Here is a tiny trained network, its code and every weight. The questions are about switching its units off for an input and a target symbol, where a switched-off unit gives its printed mean instead of its output.

import numpy as np


def w(rows, s, z=0):
    codes = np.array(rows[::2]) - 128.0
    scale = np.full(codes.shape[1], s)
    scale[-1] = z or s
    return codes * scale


def softmax(a):
    e = np.exp(a - a.max(-1, keepdims=True))
    return e / e.sum(-1, keepdims=True)


def log_softmax(a):
    a = a - a.max(-1, keepdims=True)
    return a - np.log(np.exp(a).sum(-1, keepdims=True))


def net(x, mask):
    ids = ['ΔΞΠΩαβγζητφ'.index(c) for c in x.split()]
    T = len(ids)
    res = E[ids] + P[:T]
    u = 0
    for l in range(3):
        r = res
        for j in range(2):
            rows = slice(4 * j, 4 * j + 4)
            q, k, v = (r @ M[l][rows].T for M in (Q, K, V))
            z = softmax(np.where(np.tri(T) > 0, q @ k.T / 4**0.5, -1e9)) @ v
            o = O[l][rows]
            res = res + np.where(mask[u + j], z, o[:, -1]) @ o[:, :-1]
        u += 2
    return log_softmax(res[-1] @ U[:, :-1].T + U[:, -1])


Q, K, V, O = {}, {}, {}, {}
E = w([
[131,147,51],'Δ',
[84,103,199],'Ξ',
[122,130,92],'Π',
[148,114,86],'Ω',
[137,122,90],'α',
[135,161,120],'β',
[136,77,165],'γ',
[146,122,60],'ζ',
[2,249,96],'η',
[148,60,144],'τ',
[164,60,76],'φ',
],0.02)
P = w([
[154,126,96],'0',
[229,247,140],'1',
[100,94,117],'2',
[232,212,176],'3',
[87,89,122],'4',
[231,176,197],'5',
[76,85,118],'6',
[231,139,224],'7',
[69,86,112],'8',
],0.012)
Q[0] = w([
[6,60,108],'L0H0',
[94,106,145],'L0H0',
[34,161,71],'L0H0',
[105,118,245],'L0H0',
[114,113,154],'L0H1',
[151,126,181],'L0H1',
[118,105,96],'L0H1',
[90,75,210],'L0H1',
],0.013)
K[0] = w([
[1,237,193],'L0H0',
[106,180,172],'L0H0',
[99,234,99],'L0H0',
[69,82,200],'L0H0',
[153,124,157],'L0H1',
[132,124,110],'L0H1',
[214,139,143],'L0H1',
[185,199,170],'L0H1',
],0.0096)
V[0] = w([
[151,87,171],'L0H0',
[231,91,135],'L0H0',
[197,174,114],'L0H0',
[117,140,110],'L0H0',
[58,181,86],'L0H1',
[116,154,173],'L0H1',
[71,95,126],'L0H1',
[102,1,146],'L0H1',
],0.0098)
O[0] = w([
[208,184,140,41],'L0H0',
[163,210,87,60],'L0H0',
[109,148,1,192],'L0H0',
[108,108,93,158],'L0H0',
[39,72,139,161],'L0H1',
[170,121,122,106],'L0H1',
[162,93,220,72],'L0H1',
[43,74,140,3],'L0H1',
],0.0071,0.0038)
Q[1] = w([
[159,39,64],'L1H0',
[137,91,171],'L1H0',
[67,239,145],'L1H0',
[86,202,218],'L1H0',
[71,155,171],'L1H1',
[131,65,84],'L1H1',
[108,103,101],'L1H1',
[95,2,112],'L1H1',
],0.0083)
K[1] = w([
[102,193,192],'L1H0',
[147,130,144],'L1H0',
[151,120,98],'L1H0',
[210,111,169],'L1H0',
[77,150,139],'L1H1',
[190,142,2],'L1H1',
[130,112,141],'L1H1',
[150,138,32],'L1H1',
],0.0094)
V[1] = w([
[9,232,126],'L1H0',
[199,104,193],'L1H0',
[199,44,85],'L1H0',
[133,227,253],'L1H0',
[112,179,130],'L1H1',
[149,144,185],'L1H1',
[208,77,120],'L1H1',
[181,166,220],'L1H1',
],0.0056)
O[1] = w([
[55,193,190,244],'L1H0',
[134,90,79,1],'L1H0',
[217,172,103,101],'L1H0',
[159,173,176,26],'L1H0',
[187,152,82,153],'L1H1',
[138,195,109,80],'L1H1',
[1,92,130,112],'L1H1',
[122,186,93,58],'L1H1',
],0.0054,0.0036)
Q[2] = w([
[147,80,39],'L2H0',
[45,86,180],'L2H0',
[247,117,141],'L2H0',
[116,148,135],'L2H0',
[143,169,196],'L2H1',
[109,197,31],'L2H1',
[195,39,136],'L2H1',
[124,119,140],'L2H1',
],0.012)
K[2] = w([
[214,111,194],'L2H0',
[28,192,70],'L2H0',
[224,145,245],'L2H0',
[129,75,95],'L2H0',
[102,191,156],'L2H1',
[231,86,210],'L2H1',
[84,46,149],'L2H1',
[117,124,109],'L2H1',
],0.012)
V[2] = w([
[46,209,179],'L2H0',
[203,110,181],'L2H0',
[62,102,182],'L2H0',
[58,144,25],'L2H0',
[75,186,217],'L2H1',
[158,94,2],'L2H1',
[94,72,128],'L2H1',
[39,222,86],'L2H1',
],0.0058)
O[2] = w([
[195,67,192,177],'L2H0',
[190,40,109,67],'L2H0',
[193,48,190,122],'L2H0',
[44,164,231,207],'L2H0',
[8,190,73,92],'L2H1',
[221,77,133,222],'L2H1',
[140,187,96,105],'L2H1',
[3,59,45,253],'L2H1',
],0.0035,0.0033)
U = w([
[93,113,158,96],'Δ',
[174,49,101,5],'Ξ',
[121,112,74,44],'Π',
[132,131,115,71],'Ω',
[100,156,85,44],'α',
[135,254,134,248],'β',
[124,144,122,66],'γ',
[168,187,219,254],'ζ',
[179,86,146,58],'η',
[138,121,110,60],'τ',
[194,127,184,137],'φ',
],0.0096,0.0069)

Each question gives the input, a string of symbols that net reads in full, and the target symbol t.
The units are the heads (4 rows each of Q, K, V and O). Each row of codes is followed by its name. A weight is (code - 128) times the scale printed after its matrix; where a second scale follows, it is the last column's (O and U).
mask holds one flag per head, layer by layer. A switched-off head (its flag False) gives its mean, the last column of its rows in O, instead of its output. The means were averaged over made-up inputs and are rounded, as every weight is.
A unit's drop is (log p(t) with every unit on - log p(t) with that unit switched off) / (log p(t) with every unit on - log p(t) with every unit switched off).
The circuit of an input: a set's keep is (log p(t) with only the set's units on - log p(t) with every unit switched off) / (log p(t) with every unit on - log p(t) with every unit switched off). Starting from all 6 units, units are removed one at a time, each time the one whose removal leaves the highest keep (on an exact tie, the one counted first), for as long as the keep stays at least 0.8.
units of the circuit, in order: the units of the circuit, biggest drop first
unit that matters most: the unit with the biggest drop
which heads matter: for each layer, one digit per head in row order, 1 if its drop is at least 0.15 and else 0, layers parted by /
drop of u: that unit's drop, to one decimal
input ζ Ξ Δ τ, target β: units of the circuit, in order : (L0H0; L1H1)
input τ β Δ τ Π Π Ξ α, target β: which heads matter : 11 / 01 / 00
input Δ η Ξ, target Δ: units of the circuit, in order : (L0H0; L1H0)
input τ φ η η Ξ Ξ β, target Δ: which heads matter : 10 / 00 / 00
input β φ Ξ φ α Δ γ Π, target β: units of the circuit, in order : (L0H0)
input β β η φ γ, target Δ: units of the circuit, in order : (L0H0; L1H0)
input η ζ γ Ξ, target β: units of the circuit, in order : (L2H1; L1H0; L0H0)
input Ξ τ α Ξ Δ Ξ Ξ Ω, target β: which heads matter : 10 / 01 / 01
input β ζ η γ β Ξ Π γ γ, target Δ: units of the circuit, in order : (L0H0; L2H1)
input Δ τ α η η β Ω, target Δ: which heads matter : 10 / 10 / 00
input ζ β β Ξ Ξ Ω β Ξ β, target β: units of the circuit, in order : (L0H0; L2H1)
input τ φ η Δ φ Δ β η, target ζ: units of the circuit, in order : (L0H0; L2H0)
input η Π β, target Δ: which heads matter : 10 / 10 / 01
input η Ω τ γ, target β: unit that matters most : L2H1
input η Δ τ β φ Π ζ, target Δ: units of the circuit, in order : (L1H0; L0H0)
input Π Ξ Π Ω β Π Ξ, target ζ: which heads matter : 10 / 00 / 00
input τ Δ β Δ η ζ Ξ α Δ, target Δ: which heads matter : 10 / 10 / 00
input γ γ ζ τ, target β: drop of L0H1 : 0.1
input ζ Δ Ω φ Ξ, target ζ: drop of L0H0 : 1.0
input η η α β ζ Ξ β β ζ, target Δ: drop of L0H0 : 0.3
input η η α, target Δ: unit that matters most : L1H0
